Below is a small trained network, with its code and all its weights. Each question gives an input and a class and asks what happens when units are switched off, that is, made to give their printed mean instead of their output.

import numpy as np


def w(rows, s, z=0):
    codes = np.array(rows[::2]) - 128.0
    scale = np.full(codes.shape[1], s)
    scale[-1] = z or s
    return codes * scale


def f(y):
    return y / 2 * (1 + np.tanh(0.7978845608 * (y + 0.044715 * y**3)))


def log_softmax(a):
    a = a - a.max(-1, keepdims=True)
    return a - np.log(np.exp(a).sum(-1, keepdims=True))


def net(x, mask):
    res = np.array(x, float).reshape(1, 8) / 4 @ E
    y = f(res @ A[0][:, :-1].T + A[0][:, -1])
    res = res + np.where(mask, y, B[0][:, -1]) @ B[0][:, :-1]
    return log_softmax(res[-1] @ U[:, :-1].T + U[:, -1])


A, B = {}, {}
E = w([
[197,90,163,249,122],'x0',
[173,147,93,204,57],'x1',
[220,181,183,64,183],'x2',
[146,1,126,68,92],'x3',
[158,191,22,168,212],'x4',
[172,158,105,117,151],'x5',
[219,123,108,156,204],'x6',
[143,115,141,8,26],'x7',
],0.0084)
A[0] = w([
[98,80,96,145,161,115],'neuron 1',
[76,159,159,59,107,208],'neuron 2',
[108,120,117,144,63,240],'neuron 3',
[163,143,124,97,153,48],'neuron 4',
[101,112,149,114,93,113],'neuron 5',
[114,204,115,138,100,238],'neuron 6',
[151,154,184,119,93,139],'neuron 7',
[95,144,114,216,141,182],'neuron 8',
[96,187,91,140,134,244],'neuron 9',
[126,105,93,93,123,126],'neuron 10',
[122,5,137,145,89,195],'neuron 11',
[239,136,120,48,120,95],'neuron 12',
[132,151,170,108,216,169],'neuron 13',
[139,100,109,112,101,87],'neuron 14',
[156,166,144,133,168,159],'neuron 15',
[141,132,217,183,141,188],'neuron 16',
[89,142,114,57,125,254],'neuron 17',
[211,170,128,73,69,160],'neuron 18',
[154,150,192,108,101,184],'neuron 19',
[121,191,115,131,91,233],'neuron 20',
[179,140,133,105,148,65],'neuron 21',
[148,122,51,103,139,129],'neuron 22',
[176,123,156,104,117,4],'neuron 23',
],0.014,0.0038)
B[0] = w([
[162,192,93,222,93,170],'neuron 1',
[60,149,158,73,149,239],'neuron 2',
[55,75,82,75,113,199],'neuron 3',
[83,95,171,131,87,174],'neuron 4',
[126,119,157,84,88,172],'neuron 5',
[106,68,12,99,224,204],'neuron 6',
[162,82,127,146,177,170],'neuron 7',
[213,151,66,252,169,243],'neuron 8',
[148,85,52,130,171,218],'neuron 9',
[118,95,197,121,90,166],'neuron 10',
[54,189,65,84,120,252],'neuron 11',
[72,153,192,178,120,254],'neuron 12',
[93,115,144,50,126,238],'neuron 13',
[56,140,195,107,85,153],'neuron 14',
[59,140,109,62,136,206],'neuron 15',
[92,104,52,150,204,204],'neuron 16',
[110,71,140,88,127,237],'neuron 17',
[132,67,162,180,175,229],'neuron 18',
[125,107,106,139,208,186],'neuron 19',
[125,55,68,99,178,189],'neuron 20',
[74,106,186,133,43,176],'neuron 21',
[106,49,143,163,162,191],'neuron 22',
[141,199,138,254,104,152],'neuron 23',
],0.0077,0.011)
U = w([
[113,86,42,199,193,206],'0',
[104,82,236,217,65,5],'1',
[236,201,152,125,31,3],'2',
[77,84,136,25,75,200],'3',
[77,161,144,216,1,144],'4',
],0.0085,0.0042)

Each question gives the input, the list of numbers given to net, and the class t.
The units are the neurons (one row each of A and B). Each row of codes is followed by its name. A weight is (code - 128) times the scale printed after its matrix; where a second scale follows, it is the last column's (A, B and U).
mask holds one flag per neuron, in row order. A switched-off neuron (its flag False) gives its mean, the last column of its row in B, instead of its output. The means were averaged over made-up inputs and are rounded, as every weight is.
A unit's drop is (log p(t) with every unit on - log p(t) with that unit switched off) / (log p(t) with every unit on - log p(t) with every unit switched off).
The circuit of an input: a set's keep is (log p(t) with only the set's units on - log p(t) with every unit switched off) / (log p(t) with every unit on - log p(t) with every unit switched off). Starting from the 12 units with the biggest drops (on a tie, the unit counted first), units are removed one at a time, each time the one whose removal leaves the highest keep (on an exact tie, the one counted first), for as long as the keep stays at least 0.8.
units of the circuit, in order: the units of the circuit, biggest drop first
most important unit: the unit with the biggest drop
k most important neurons: the k neurons with the biggest drops, biggest first
drop of u: that unit's drop, to one decimal
input [-3,2,6,-2,-3,8,3,3], class 1: most important unit -> neuron 12
input [-1,-7,2,4,2,-1,1,-6], class 3: units of the circuit, in order -> neuron 8; neuron 13
input [0,-8,5,-3,-2,5,8,0], class 3: 3 most important neurons -> neuron 13; neuron 15; neuron 8
input [3,3,3,3,-1,5,-6,6], class 1: units of the circuit, in order -> neuron 18; neuron 12
input [8,5,-5,7,-4,1,3,1], class 3: 2 most important neurons -> neuron 11; neuron 3
input [-2,-7,8,3,-5,7,7,2], class 1: 2 most important neurons -> neuron 12; neuron 23
input [6,3,-7,3,2,7,-3,8], class 3: 2 most important neurons -> neuron 3; neuron 8
input [-8,-5,-8,8,8,-5,8,4], class 3: 2 most important neurons -> neuron 8; neuron 10
input [5,0,-3,3,0,3,-7,1], class 3: drop of neuron 23 -> 0.1
input [-8,-2,-1,3,-4,6,5,-7], class 3: drop of neuron 8 -> 0.2
input [-3,-5,-3,4,0,5,4,-3], class 3: drop of neuron 1 -> -0.1
input [2,-4,-1,5,2,-3,-4,-3], class 4: drop of neuron 9 -> 0.1
